Below are the code and all the weights of a small trained network. Each question names an input and a class and asks about switching units off, where a switched-off unit gives its printed mean instead of its output.

import numpy as np


def w(rows, s, z=0):
    codes = np.array(rows[::2]) - 128.0
    scale = np.full(codes.shape[1], s)
    scale[-1] = z or s
    return codes * scale


def f(y):
    return y / 2 * (1 + np.tanh(0.7978845608 * (y + 0.044715 * y**3)))


def log_softmax(a):
    a = a - a.max(-1, keepdims=True)
    return a - np.log(np.exp(a).sum(-1, keepdims=True))


def net(x, mask):
    res = np.array(x, float).reshape(1, 6) / 4 @ E
    y = f(res @ A[0][:, :-1].T + A[0][:, -1])
    res = res + np.where(mask, y, B[0][:, -1]) @ B[0][:, :-1]
    return log_softmax(res[-1] @ U[:, :-1].T + U[:, -1])


A, B = {}, {}
E = w([
[137,93,105,187],'x0',
[232,96,88,199],'x1',
[189,235,148,81],'x2',
[189,32,71,2],'x3',
[41,205,39,85],'x4',
[129,151,66,140],'x5',
],0.0092)
A[0] = w([
[131,175,110,188,221],'neuron 1',
[180,106,174,171,237],'neuron 2',
[250,152,91,109,162],'neuron 3',
[142,55,133,103,74],'neuron 4',
[103,139,172,90,118],'neuron 5',
[107,113,121,91,254],'neuron 6',
],0.017,0.0063)
B[0] = w([
[56,115,113,109,208],'neuron 1',
[7,71,171,82,215],'neuron 2',
[54,68,187,32,248],'neuron 3',
[145,152,39,169,187],'neuron 4',
[177,228,160,96,176],'neuron 5',
[143,164,62,117,201],'neuron 6',
],0.015,0.014)
U = w([
[200,114,16,229,82],'0',
[206,92,139,212,43],'1',
[73,14,232,73,142],'2',
[41,162,69,93,255],'3',
[204,254,181,60,68],'4',
],0.009,0.0059)

Each question gives the input, the list of numbers given to net, and the class t.
The units are the neurons (one row each of A and B). Each row of codes is followed by its name. A weight is (code - 128) times the scale printed after its matrix; where a second scale follows, it is the last column's (A, B and U).
mask holds one flag per neuron, in row order. A switched-off neuron (its flag False) gives its mean, the last column of its row in B, instead of its output. The means were averaged over made-up inputs and are rounded, as every weight is.
A unit's drop is (log p(t) with every unit on - log p(t) with that unit switched off) / (log p(t) with every unit on - log p(t) with every unit switched off).
The circuit of an input: a set's keep is (log p(t) with only the set's units on - log p(t) with every unit switched off) / (log p(t) with every unit on - log p(t) with every unit switched off). Starting from all 6 units, units are removed one at a time, each time the one whose removal leaves the highest keep (on an exact tie, the one counted first), for as long as the keep stays at least 0.8.
units of the circuit, in order: the units of the circuit, biggest drop first
unit that matters most: the unit with the biggest drop
top k neurons: the k neurons with the biggest drops, biggest first
drop of u: that unit's drop, to one decimal
input [-5,-4,-3,8,-7,1], class 3: units of the circuit, in order -> [neuron 4]
input [-7,-2,-6,7,0,5], class 0: units of the circuit, in order -> [neuron 3; neuron 2; neuron 4]
input [4,-7,-1,3,-6,0], class 3: top 2 neurons -> [neuron 3; neuron 4]
input [-1,1,5,-7,-2,0], class 2: top 2 neurons -> [neuron 6; neuron 2]
input [5,-7,-7,5,4,5], class 0: units of the circuit, in order -> [neuron 3; neuron 2; neuron 1]
input [4,-7,-6,4,1,4], class 0: units of the circuit, in order -> [neuron 3; neuron 2; neuron 1]
input [-4,-3,-3,3,1,-7], class 4: units of the circuit, in order -> [neuron 5; neuron 2]
input [-7,-3,2,1,-1,8], class 4: top 2 neurons -> [neuron 2; neuron 1]
input [-5,3,8,-7,2,-6], class 2: top 3 neurons -> [neuron 6; neuron 4; neuron 1]
input [7,-5,-7,4,-5,7], class 0: top 2 neurons -> [neuron 3; neuron 4]
input [-6,-1,6,-8,-6,5], class 2: top 3 neurons -> [neuron 2; neuron 6; neuron 4]
input [6,7,-7,-7,3,0], class 2: top 4 neurons -> [neuron 2; neuron 6; neuron 4; neuron 5]
input [5,-3,-7,3,-4,1], class 3: top 2 neurons -> [neuron 2; neuron 4]
input [-3,7,5,5,6,1], class 2: unit that matters most -> neuron 3
input [-6,-2,-7,-2,-1,-1], class 3: top 2 neurons -> [neuron 3; neuron 2]
input [1,-2,8,8,4,0], class 2: top 2 neurons -> [neuron 3; neuron 4]
input [-6,-8,-7,-2,0,-4], class 4: drop of neuron 5 -> 0.2
input [1,-5,-6,5,-3,3], class 0: drop of neuron 3 -> 0.1
input [-8,5,1,-3,2,6], class 2: drop of neuron 2 -> -0.2
input [3,3,2,-5,0,-1], class 2: units of the circuit, in order -> [neuron 6]
